Each row is shifted at random along 4 fixed directions that mean nothing.
Known rows, with every step that occurs
F > S > Y > M > T > X > C > B > W > D: [ 118   -9  -52 -245   95   37    4   63   69  -52  -59  -15 -136  124
   35   80 -125   11 -192  -59 -137  -32  -41   80  -54  154  -25  -27
  -28  -69  121   21   -4  -41  -34   37   11   14  -12  -96   16   58
  -21 -101 -121   76  -44  226   32   -4   57   22  -74]
W > F > D > S > M: [ -60  -50 -113   36   39  -40    1   76  -54   -1 -168 -209  114  111
 -132   26  214   96 -105 -411  207 -118 -112  139 -169  -90  234 -354
   87  140 -188 -220 -165   58   95   78  -79 -144  -92   21  -77 -158
 -121 -115   -8  -72 -161 -192 -129   22  218   57   -6]
X > T > Y > M > S > D: [ -88  111   79  -70   66  249  -16 -158 -150    6  160  -31   87  -28
  310    9   93 -360  106  264  298 -223 -121  304   38   85   21  -83
   28  206 -251  -36 -246   51  262    0  314   23 -192   20  -91  -85
  205   11  147 -169    2   58  253 -218  -30  -47   39]
B > F > C > T: [  73  -35   24   23 -184 -204  154  260  -60  -52 -264   45  -11  -58
 -325  102    1  331    0 -379   -1  144  108 -215   -8 -265   78   28
  150 -287  164 -161   38 -238    9   -5 -404   77  172   59   -5  -84
 -258   45 -192  247  -41  -86 -296  200  113  166  -10]
B > W > D > S > M > X > T > Y > C: [ 226  -38  127 -340  151  110   16   62 -216  -59 -189  -87   55 -279
   88  183   -2 -137    1 -101  129  -15  -69  211  -97   71   94 -217
  -77   64  -87 -122  -65  -56  107   23  119  172 -267   73 -261  -28
  -66  -78 -148  -75 -241 -107    4  -76  202  187 -101]
F > D > W > B > X > C > T: [ 128 -240  143   86 -123 -276 -103   67   38 -104 -261  -14  109 -116
  -13   89  -63   39   62 -326 -258  261  141  -48   56  -81    4   38
  111 -242  180  -52   97 -268 -134   30 -323  170  -49  -30  -66  189
 -217   32 -140  184  -49  -69 -303  139   63  208   23]
W > B > X > T: [-277  240 -330 -209   15  -29  163  212   24   84   44  161   44  203
 -418 -109 -146  535  -41  128  -11  -19  131 -322  -65  -35  -49   -1
  -36 -166 -189   75  244  -31  -59   -6    3  154  457   85  322 -159
  194  -59 -200  -38   21  276    6   44   11 -152  -43]
M > S > W > D: [ -19   52  341 -213  -17  231  115  -90 -269 -180   42  297  167   -7
  179  218 -142 -227  139   66   76 -203  -32  269   13   39   15  269
   62  -36 -138 -191 -126  -73  407  -49  -57  195  -51  140 -202  -75
  140 -137 -146   42  -87   62  218  -26   57   -6   43]
W > B > F > S > Y: [ 161   72 -274   47   59  -75   87   46  278  185  155 -235 -389  325
  114  -92  159  -76 -256  195  203 -206 -141 -149 -173  121   25 -198
 -142  202   58  140 -239  421  -45   58  287 -384  -30 -219  203  -43
  254   36  388  -36  208   68   74 -132 -103 -156  -25]
B > C > S > M: [ 106 -147    2  101  -69 -175 -102  141  -12  -92 -359 -130 -148  123
  -94  148   38  -84  -40 -583  -12  138  -71  196 -139  -15  176 -144
   77  -74  127 -182 -175 -204   14   94 -307 -156 -186   22 -216  -13
 -255  -24 -121  138 -222 -155 -265  177  206  314  -81]
M > T > X > Y > C > F > S: [-180 -205 -292  270 -241 -403 -144  309  268   99 -360  -80    8   16
 -626  -37  102  620  -11 -668 -412  358  117 -414  -15 -227   32  362
   56 -316  342   43  436  -82 -648   36 -552 -203  410   26  152   52
 -541   69 -280  273  -23  -73 -480  400   40  127  -38]
Y > C > B > X > T > S: [ -54   42  400 -289 -138    4  251  171 -529 -335 -346  145  375 -461
 -242  372 -222   87  285 -275   44  222  152   99  -63 -341  108    1
  114 -363 -106 -336   17 -773  389  -74 -381  521  -18  365 -432 -210
 -127 -181 -325   11 -425 -155  -48  147  281  298 -128]
D > S > M > T > Y > X > C: [ -81   35  284 -117  -65   48   -4   54 -413 -137 -266  185  416 -359
 -202  257 -168   99  399 -178  -54  238  139  213   35 -194   34   74
   43 -221 -180 -170  156 -496  138  -65 -241  389    0  334 -312 -110
 -189  -20 -310  -55 -309 -222  -75  120  174  170    8]
D > S > M > T > X > Y > C > F: [ 359  -40  293  -34   86  209  -27 -129 -340  -33    3 -194  178 -496
  376   95  216 -384  163   51  375  -80 -142  293   95  -45  132 -415
  153  215 -209 -236 -364 -113  366  -35  347  282 -557    7 -292   52
   88  134  136  -50  -62 -271   61 -192   65  261  105]
D > W > F > C: [ 103   31   84  -67  -40   26  238  -55  -51   17  120  139   41 -158
    7   24  160  149  -16  170  192 -181  100 -194    4  -61   52 -174
  -40    5  -60  -34  -19  190  121  -66   -4   12   89  -13   90  -76
  102  -87  107   29  150 -186    5  -70   -4 -138   84]
S > Y > M > X: [-257  177 -491  138  102  108 -179  -31  312  298  314  -82 -319  362
  -89 -310   79   89  -95  314  -25  -96 -137   17   54  201 -131   52
 -123  221  -70  302  106  422 -295   46  392 -316  179 -141  343    7
   72  241  121 -144  171  207   84  -57 -209 -245   23]
M > S > Y > C > T: [   4   76 -102  102    4  119   18  192 -133   41  -35   24   60  -40
 -234   19  -33  231  119 -121  116  -37   -5 -153   94 -126    7  178
  256   -9  -56 -129   78   30    4  -41 -101   58  157  115   32  -90
  -76  155 -261  132   31   18  -61  111  -22   41  105]
D > W > F > C > T: [ 212 -128  362  247 -148   -3   88 -238   -4 -148  150  199   85 -371
  301  -16 -220 -192  225  205 -193   52  227 -258  285  -47 -135  238
  214 -175  202   77   48   14   13 -127 -265   43   67    1  -24  190
  140   13  -58  217  305 -118   55  -27 -280  -77  207]
M > X > Y > T > S: [-180  223  -30 -236  111  295  221   43 -311  -24  149   -2  135 -265
  -99   21   73   53   64  247  349 -166  -70   -2  -57 -128   57 -144
  -51  114 -296 -138  -75 -105  308  -68  321  218   -5  153  -90 -256
  211  -45  -41 -217 -110   -3  281 -118   67  -12  -46]
F > S > D > W > B > X > C > T: [  34  -78  -53  212  -68 -168 -102  -33  151  -20  -38    3   33   33
   19  -55  -49   60   46  -56 -164  168  140 -140  115   -8  -58   68
  152 -139  139   86   80 -108 -216   -5 -218   10  102  -68  132  138
  -45   78 -101  106  144   83 -158   54 -115   -7  101]
F > S > D > W > B: [ 379 -209  634  -55  -29   90   47 -380 -118 -160  221  130  150 -335
  724  122 -135 -625  159  436  -26 -226  103  173   89  118  -46  -56
  -42  127  -47   -7 -210  241  388  -47  200  126 -393  -61 -247  245
  388 -130  418  -25   80 -269  240 -227 -116  -70   96]
T > Y > S > D > W > B > C > F: [ 545  -48  353  -29  -91   63  -20 -171  -96  -90   35   86   -9 -286
  343   70 -135 -337  140   93  -73  136   73  -79  145   12  -43   11
   38  -66  175  -16 -142  -50  157  -64  -36  183 -233   -8 -169  209
   89   37  120  160   87 -128   30  -50  -65  128   61]
S > M > X > T: [-215 -272   29   59  -54 -313 -227   99   99   -3 -321 -209   70   34
   50    7   35 -153  -10 -392 -185  133  -91  293 -105   43   70  -26
  -13  -28  -21  -44   68 -153 -102  156  -61   14 -217  -33 -130  127
 -186  -16  -31    7 -224  -32 -255   60  139  264 -113]
Y > M > T > S > W: [ -48    1  270   11  -34   62   27  -38 -148 -109  -67   68  -38  -32
  160  117  -20 -323    7    1  133  -82  -89  255  -52    6   37   98
    2   73   -6 -121 -142  -63  294    5   16  -14 -189   61 -258  -65
  -57  -55  129  -51 -160  -81  118  -36   54   64  -90]
Y > T > X > C: [-258  316 -206 -193   52  154  181   79 -207   25   10   87  118 -132
 -288   -1   37  337  113  223  262  -36   98  -74  -20  -94   40 -271
  -24  -46 -284  -20   90 -166   72  -62  111  172  226  166  102 -276
   88  -36 -207 -182  -74   38   96  -70   68  -74   10]
D > S > M > X: [ -63 -212  276   82  -68  -88 -187 -102 -116  -74 -129 -176   88  -33
  229  155  139 -455  131 -245   33   80 -180  644  -86  -64  127  -91
  -35   92 -100 -173 -245 -265  215  105   42   81 -482   14 -360   50
 -194  114  153 -121 -325 -251 -158   27  188  276  -82]
F > C > T > Y > M > S > W: [  40 -351  216  248 -143 -306 -258   95  135  -50 -360  -22 -117   80
   65  129   57 -251  -43 -472 -275  183  -88  194  -41   57    8  326
  -45  -66  330  -39   75  -39 -174   88 -288 -190 -208  -60 -241  208
 -451    7   73  190 -135 -156 -259  182   71  247  -95]
M > S > Y > T: [  88 -111 -142   40  -47  -61 -178  146  207  157  -98   -2  -89   57
 -134  -89 -126   68   -5 -190 -261   46   -9 -266  -29   89  -53  366
  -47   31  161   98  270  524 -393   52  -56 -230  155   -5   41  141
 -153   49 -102  144   35   13  -66   91  -43    7  -14]
D > W > F > C > S > M: [  36  -71  307  465 -160   19  -72 -301  -21 -171   62  280  100 -183
  163   17 -289 -192  312    1 -280  171  210  -51  257  -23 -103  313
  219 -198  166   83   38 -140  -35 -125 -483 -132  117  127 -121  119
    3  -10 -139  156  203 -185   63   88 -263  -93  243]
T > Y > M > S > W: [-246  191 -139  127   53  180  -14   16  -33  125  183  142 -139  279
  -91  -80  185   14  -58  198  244 -191 -168  119   -5   62  -22  133
  -80  184 -149    3  -52  141  151  -19  248 -111   66   14   88 -143
   20  105  182 -121   54   64  181  -36  -53 -137    6]
T > X > C > S > D > W: [ -93 -209  271  374 -253 -244 -202 -167   -8 -101 -206  144  228  -55
  -61   13  -34  -18  286 -315 -368  364  164   51  119 -179  -29  367
   28 -226  128  -18  187 -354 -117  -21 -487   79   62  136 -125  129
 -286  104  -15   36  -46 -251 -222  216  -11   88   53]
C > B > W > D > S: [ 165  -20  150   73  -32  174   -6 -313  -17  -62  287  186  104 -154
  189  -45  -80 -161  166  191 -121   -1   85  -73  114   34  -42  202
   21  -33  -15   40  -34  102   34  -82  -18  105   33   30  -13  132
  213   20   -6  -30  159  -51  177  -54 -150 -107  109]
C > F > D > W > B > X > T > Y > S > M: [  74  -98   32   63  -14 -138 -105  118    7  -75 -283  -29   92  -20
 -163   47 -218  131   -6 -411 -305  185   78  -54  -13  -23    7   41
   49 -131  127  -12  177  -87 -174   12 -318 -107   76   83 -124   56
 -230 -141 -192   88 -116  -91 -120  141   78   78  -29]
M > X > T > Y > S > D > W > B > F > C: [ 212  241  146 -191   96  206  267 -205 -123   52  356   99   13 -137
  342   25  140 -165  -52  633  433 -255   40   95   45   20   -9 -363
 -111  124 -152   60 -313   97  326  -94  370  116 -138  -87   60 -100
  313   -5  324 -164  214   -8  279 -327  -83 -228  124]
M > X > T > Y > S > W: [  58  -11  -64   26  134    1  -58  -23  148   93   66 -136 -228  153
  274  -65  162 -293 -172  152  129 -224 -173  148  -78  251   -4  -33
 -135  289   32   89 -129  412  -38   44  380 -298 -226 -156   10   67
  107  -18  237 -112   80   62  157 -172  -62  -24  -72]
S > W > F > C > B > X: [ 382 -139  256 -198 -130 -242   82   64   50 -154 -217   13 -182   12
  160  238  -80 -180  -43 -116 -124  154   93   87  -65   34   13 -163
  -53 -209  290  -18 -174 -135   21   33 -184   39 -236 -107 -135  155
 -119  -51   99  189 -108  -36 -216   57  112  215 -105]
S > M > T > Y > C: [  26   62   22 -206   35  161   49  137 -193    5 -119   64  -16 -234
 -188  106 -122  114  109  -42   76    9   22  -76  -23  -45   17   52
  -18  -11  -60  -54  133   44   25  -18  -30   69   68  178 -139 -126
 -104    1 -197   22 -188 -111   -9   62   94   71  -85]
M > T > Y > C > S: [ 218 -268  339   75 -145  -14  -77    0 -177 -153 -196   49   83 -452
   17  218  -96 -165  289 -316 -200  191   57  -21   84 -115   18  353
  101 -174  215 -142   48 -168  -56  -42 -281  111 -150  140 -342  143
 -177   66 -204  223 -130 -254 -129  196   33  332  -29]
S > W > F > C > B > X > T > Y: [ -89   14 -242 -123  128 -129  137  123  139   39  -13 -265 -262  150
   -9 -104  118   63 -255  156  112  -44 -115 -208 -146   58  -37 -295
 -190   80   30  112  -49  -75  -16   50  256  -78  -36 -145  185  -72
  213  -76  208  -71   46  189   26  -89   -7    6 -195]
B > W > F > S > M > T: [  53 -110  430  173 -167   71 -100 -304   39 -109  173  257  -16 -192
  388   48 -366 -512  197  193 -280  105   90  139  165   80 -144  457
   68 -141  185  143   -7  -10   52  -34 -189  -12  -52   24 -210  199
   31   35   47  104   74  -34  140  -33 -209  -54   59]
Y > C > F > D > W > B > X > T > S: [  80 -112 -122 -285  116 -139   75  132   -8  -30 -170 -443   10 -102
   44   19  350  -44 -307 -230  266  -88 -148   77 -245  -16  223 -577
  -84  166  -66 -174 -203  -73   57  108  256   70 -330 -150  -79  -43
  -19 -159  132 -138 -202  -30 -108 -124  284  224 -203]
F > D > W > B > C > T > S > M > X: [-268   90  235  135  -53  109  -14 -169 -188 -138  134  122  167   39
   75   80 -128 -182  171  140   -8  131    7  398  119 -171  -63  130
   66  -91  -84  -45 -101 -548  283  -45 -136  222  -61  117 -158  -94
  -87  106  -16 -113 -122   13   71   43   -8  -42   75]

Rows
[-294  -33  -52  323  -40   40  -58 -156  120   27  220   22 -118    6
  -53 -201 -134  -11   69  204 -208  142  -13 -273  116  -75 -192  376
  -61  -24  114  210  197 -147 -113  -45  -81 -100  222   30  111   -1
   92  100   90   -2  158   50  102   78 -248 -149  -37]
D > W > F > C > S > M > T > Y
[ -83  164  551  -64 -155  223  198 -204 -452 -255   98  234  288 -397
   90  198 -393 -209  407  318  -68  197  153  266  196 -310 -128  172
   77 -282  -77  -66  -69 -684  428 -151 -168  410  -10  278 -339 -146
   22   61  -36  -95 -173 -112  238   -7  -34  -17   35]
C > B > F > D > S > Y > M > T > X
[ -33  283 -357 -116  126  142   36  -22  156  194  326  138 -158  324
 -118 -200  -15  248 -150  428   88  -53   46 -236    2  120 -108  -11
 -169   79  -76  219  108  190  -95  -19  211   17  284  -57  368  -66
  217   53   54 -112  190  273  128  -74 -100 -295   26]
M > X > T > Y > S > D > W > B > C
[-145  131 -108 -126   -5   58   23  155  -54   22    0  141   46  110
 -427  -49 -284  398  100  -17 -292  166  100 -167   49 -102 -138  325
  -73 -148   60   76  353 -107 -181  -50 -130   60  356  165   89  -85
 -102   52 -260    9  -96  100   -4  208   11  -76  -83]
D > W > B > C > S > M > T > Y > X
[   3 -121   55   98  -29 -231   25  139  -17  -82 -261 -215   27   59
  -66  100  -25   -9  -38 -258  -49  152  -54  -52 -134 -136   29  -30
    9  -56   74  -91   -8 -324   54   40 -202   18  -84   32 -113  -42
  -71  -71   79   31 -114  -49 -138   96   88  120  -93]
D > W > F > C > B > X > T > S > Y
[-223   59  -65  239  -26   58 -154 -168  102   50  220   34   25  228
   27 -103   15  -72   48  110  -79   79  -67  240  106  -23  -70  132
   49   30  -37   89  -37 -112  -32    6   -1  -16   10  -32   81   34
  -80  167   59  -86   52   91    9   26 -103 -113   96]
C > B > W > F > D > S > M > X
[  52   13  235 -111 -105    0  163  -27  -89 -162 -103  213  242 -156
    1  152 -162   96   90  -58 -120   -1  185 -118   94  -82  -21  153
  123 -219  108  -52   53  -27  -10  -86 -338   40  161   83  -55  -24
  -83 -207 -239  153   61   13   47   22    2  -75  135]
Y > T > X > C > S > W > F > D
[-172  211 -244 -148  186  226  100  285 -280  189    8  100  286   -2
 -467  -37  213  603  -44  -56  335 -196  -90  -61  -23 -170   81 -140
   42  134 -389 -230  120   71  148  -45  235  253  170  137  143 -255
  -55   89 -177  -77  -43    4   33   34  161  -55  118]
D > W > F > C > S > M > X > Y > T
[ 164 -271  209 -162   44 -118 -123  103  -63   11 -172  -87  192  -19
  122  118   75  -73  -59 -195  -60 -126  -79  169 -133   22   81  -79
  -84  162 -119 -181   51  163  165  100  154  161 -296  -36 -151  151
  -13 -106  201    8 -208 -192 -139   34  202  150  -80]
M > X > Y > S > D > W > B
[   3    0 -224   53   95 -104  -38 -175  326  113  247 -100 -110  169
  270 -241   73  -79 -154  363  -16  -96   67 -140   33  238  -84 -184
  -70   99   12  275  -43  278 -246   26  258 -141   22 -247  333  161
  322    5  173  -89  312  244   86 -215 -204 -193   70]
F > C > S > D > W > B > X > T
[   4  261  255 -344  177  450  254 -136 -362 -142  239  254  185 -102
  272  153 -182 -194  107  435  272 -386  -29  254   58  105  -34   54
   65  106 -295 -125 -189   26  497 -117  272  203  -42  131 -114 -177
  406 -159 -151 -117   19  173  484 -217  -33 -167   95]
M > T > X > Y > S > W > D
[-274  241 -180   66  -22   14   95  -87  113   52  252  314  141  176
 -178 -179 -238  347   85  375 -156   46  252 -328  125    8 -178  244
   13 -201  -92  246  241    9 -172  -93 -111   74  515   66  357  -42
  236  -15 -148  -62  261  294  160  -27 -231 -364  152]
F > D > S > W > B > X > T
[ 268  -58  388   17 -114  -22   68 -105 -220  -20  -19  166  188 -181
   74  102  151  -16   96  -45   67   71   86  138   73 -192   62  -87
  -59  -81  -51 -150 -140 -111  285  -59  -59  270 -170   45 -162   36
 -164  138  285   -9   -9 -357  -55   -4  110   38  122]
S > Y > C > B > F > D > W
[ -31  120 -198 -141  165  154   29    8   40   52   72  -13  -30  222
   53  -21  177   74 -201   32  214 -310 -125  152  -28  177   67 -164
   62  176 -120  -54 -133  253   43   11  198 -122    4 -109  151  -82
   79  -87  -79  -18   82  208  116 -112   19 -129   78]
Y > M > X > C > F > S > W > D
[ -56    8 -313  175   -5 -163 -100   91  324   31 -112  -40 -202  242
 -208 -112 -155  231 -147 -193 -299  138   68 -247  -10  130  -55   24
   47  -95  247  210  208  136 -430   24 -285 -402  285  -60  190   51
 -125 -133 -158  117  115  117 -102  115 -115 -120    1]
T > Y > X > C > B > W > F > S > M
[-265   97 -123   90  -18  110    2  -19  -20   13  160   95   79 -114
 -261 -127  -81  235   34  117  -90  136   52 -236   93 -122 -100  192
   35  -80  -12   75  246 -203  -79  -66  -72  123  281   91   93  -64
  -26   16  -77  -37   33   78   71   80 -103 -126  -15]
D > W > F > C > B > X > Y > M > T > S
[ 107  179   10 -356  -32   -9  207  268 -151  -90 -154  222  -83  189
 -354  233 -225  315  -15  -48  -16   77   92  -91 -131  -93  -16   63
  -91 -230   50  -86   49 -225  126  -25 -185  175  191  132  -14 -160
  -48  -63 -178   73 -217  113  -82  179  180   44 -148]
T > Y > C > S > W > B > X
